Below is a small trained network, with its code and all its weights. Each question gives an input and a class and asks what happens when units are switched off, that is, made to give their printed mean instead of their output.

import numpy as np


def w(rows, s, z=0):
    codes = np.array(rows[::2]) - 128.0
    scale = np.full(codes.shape[1], s)
    scale[-1] = z or s
    return codes * scale


def f(y):
    return np.maximum(y, 0)


def log_softmax(a):
    a = a - a.max(-1, keepdims=True)
    return a - np.log(np.exp(a).sum(-1, keepdims=True))


def net(x, mask):
    res = np.array(x, float).reshape(1, 7) / 4 @ E
    y = f(res @ A[0][:, :-1].T + A[0][:, -1])
    res = res + np.where(mask, y, B[0][:, -1]) @ B[0][:, :-1]
    return log_softmax(res[-1] @ U[:, :-1].T + U[:, -1])


A, B = {}, {}
E = w([
[114,174,187,109,166,177,120,124,78,223,88,53],'x0',
[70,127,103,219,100,160,64,119,202,179,109,126],'x1',
[58,103,154,154,143,42,123,151,87,64,36,116],'x2',
[106,180,134,108,98,126,60,140,48,138,148,218],'x3',
[150,135,149,163,155,158,149,15,125,118,86,195],'x4',
[129,252,62,141,137,53,120,75,125,113,149,62],'x5',
[120,122,96,143,19,190,151,112,71,69,99,76],'x6',
],0.012)
A[0] = w([
[163,134,149,169,158,158,151,8,123,116,81,186,83],'neuron 0',
[111,127,161,109,148,164,120,104,85,191,108,82,41],'neuron 1',
[149,114,136,117,195,91,119,119,173,175,164,169,32],'neuron 2',
[128,205,76,122,146,100,119,83,138,118,155,90,64],'neuron 3',
[97,136,151,105,222,86,107,156,161,154,137,166,10],'neuron 4',
[96,110,107,132,29,185,149,116,61,85,99,81,2],'neuron 5',
[117,80,174,132,130,163,122,173,137,138,114,157,28],'neuron 6',
[174,95,130,111,111,185,121,127,146,157,156,147,53],'neuron 7',
[184,146,105,126,129,157,117,123,118,159,163,152,101],'neuron 8',
[110,154,201,113,162,155,115,115,101,164,116,65,50],'neuron 9',
[46,131,111,212,100,164,68,111,193,175,123,131,26],'neuron 10',
[100,153,129,99,93,132,60,133,62,135,132,188,72],'neuron 11',
[152,75,77,138,99,83,125,118,168,69,174,185,45],'neuron 12',
[157,67,122,140,153,126,218,111,205,124,95,37,66],'neuron 13',
[157,152,101,110,97,154,137,217,153,155,189,107,102],'neuron 14',
[174,135,159,40,161,113,221,122,58,88,156,132,34],'neuron 15',
[151,130,79,120,73,197,141,104,118,111,127,115,54],'neuron 16',
[78,101,120,110,129,83,95,197,115,113,110,86,109],'neuron 17',
[129,50,175,110,124,186,135,162,128,134,114,165,22],'neuron 18',
[75,117,146,133,152,94,154,137,119,112,70,143,17],'neuron 19',
[72,106,161,154,143,85,125,137,87,92,58,145,64],'neuron 20',
],0.014,0.0061)
B[0] = w([
[175,127,103,152,209,159,70,205,113,66,175,100,244],'neuron 0',
[57,146,127,121,134,133,201,163,162,92,104,161,194],'neuron 1',
[121,105,190,193,103,125,137,109,154,151,146,95,212],'neuron 2',
[82,137,86,121,122,87,131,56,67,95,133,78,231],'neuron 3',
[162,105,189,187,132,81,149,135,155,158,170,112,210],'neuron 4',
[139,96,203,198,135,80,149,131,173,153,182,96,240],'neuron 5',
[114,160,106,131,121,87,143,104,101,88,118,89,194],'neuron 6',
[131,134,101,106,143,155,153,72,133,149,144,110,191],'neuron 7',
[125,124,101,139,115,172,134,92,145,153,134,151,192],'neuron 8',
[55,148,105,132,123,135,188,164,155,97,88,149,203],'neuron 9',
[176,66,148,7,88,111,94,139,159,117,60,118,251],'neuron 10',
[143,171,118,129,92,108,106,171,67,208,155,183,208],'neuron 11',
[10,166,125,118,135,140,196,174,173,109,74,168,219],'neuron 12',
[149,195,121,139,62,131,81,156,60,195,152,203,247],'neuron 13',
[165,103,106,157,194,189,96,143,108,81,149,116,208],'neuron 14',
[163,61,136,50,70,124,79,135,184,126,65,115,225],'neuron 15',
[118,107,189,146,146,120,167,118,143,171,154,96,199],'neuron 16',
[172,133,117,138,189,198,104,130,121,87,148,103,211],'neuron 17',
[118,173,71,133,137,41,120,68,58,82,111,92,217],'neuron 18',
[140,122,128,103,126,171,146,75,122,134,163,119,186],'neuron 19',
[125,124,98,113,145,194,134,70,163,173,164,136,223],'neuron 20',
],0.012,0.018)
U = w([
[139,108,222,187,122,91,139,110,170,142,151,87,98],'0',
[111,156,62,128,122,47,110,45,89,78,108,69,55],'1',
[169,83,143,50,81,132,81,134,173,113,59,108,96],'2',
[51,152,119,126,125,164,184,181,169,92,95,154,88],'3',
[147,134,101,118,145,253,133,20,160,149,153,127,212],'4',
[170,126,108,151,194,190,73,199,115,64,145,91,120],'5',
[142,178,131,130,72,125,84,162,72,190,140,190,244],'6',
[135,114,123,141,146,173,113,158,97,123,87,108,251],'7',
],0.013,0.0029)

Each question gives the input, the list of numbers given to net, and the class t.
The units are the neurons (one row each of A and B). Each row of codes is followed by its name. A weight is (code - 128) times the scale printed after its matrix; where a second scale follows, it is the last column's (A, B and U).
mask holds one flag per neuron, in row order. A switched-off neuron (its flag False) gives its mean, the last column of its row in B, instead of its output. The means were averaged over made-up inputs and are rounded, as every weight is.
A unit's drop is (log p(t) with every unit on - log p(t) with that unit switched off) / (log p(t) with every unit on - log p(t) with every unit switched off).
The circuit of an input: a set's keep is (log p(t) with only the set's units on - log p(t) with every unit switched off) / (log p(t) with every unit on - log p(t) with every unit switched off). Starting from the 12 units with the biggest drops (on a tie, the unit counted first), units are removed one at a time, each time the one whose removal leaves the highest keep (on an exact tie, the one counted first), for as long as the keep stays at least 0.8.
units of the circuit, in order: the units of the circuit, biggest drop first
unit that matters most: the unit with the biggest drop
top k neurons: the k neurons with the biggest drops, biggest first
drop when u is switched off: that unit's drop, to one decimal
input [-4,-4,3,-5,1,4,2], class 6: unit that matters most -> neuron 13
input [8,-6,8,-5,6,1,-7], class 3: top 3 neurons -> (neuron 9; neuron 1; neuron 5)
input [-1,8,-5,-8,7,-6,-7], class 2: top 3 neurons -> (neuron 10; neuron 5; neuron 11)
input [6,0,-6,-7,-1,-5,-1], class 6: top 3 neurons -> (neuron 13; neuron 12; neuron 20)
input [7,-5,0,5,-2,2,0], class 3: top 2 neurons -> (neuron 9; neuron 1)
input [-3,2,-8,6,-6,-6,-3], class 4: top 4 neurons -> (neuron 7; neuron 14; neuron 0; neuron 8)
input [-8,5,-3,4,2,-3,8], class 0: top 4 neurons -> (neuron 5; neuron 16; neuron 9; neuron 1)
input [2,6,-4,6,6,3,-1], class 2: top 4 neurons -> (neuron 10; neuron 13; neuron 14; neuron 17)
input [-6,2,8,7,-4,-3,0], class 4: top 3 neurons -> (neuron 20; neuron 17; neuron 13)
input [4,-3,-1,1,-6,0,-8], class 0: top 2 neurons -> (neuron 4; neuron 2)
input [1,-2,-3,6,8,-4,8], class 0: top 2 neurons -> (neuron 5; neuron 16)
input [6,-8,4,-5,7,3,8], class 0: top 3 neurons -> (neuron 5; neuron 10; neuron 16)
input [-7,2,-7,-4,6,-4,2], class 3: top 2 neurons -> (neuron 12; neuron 20)
input [6,-8,2,-2,8,6,0], class 2: units of the circuit, in order -> (neuron 15)
input [-2,-4,0,6,-7,-7,6], class 1: drop when neuron 18 is switched off -> 2.3
input [-2,-4,-8,4,8,8,-1], class 1: drop when neuron 14 is switched off -> 0.3
input [5,8,-3,2,3,-7,-3], class 2: drop when neuron 3 is switched off -> 0.5
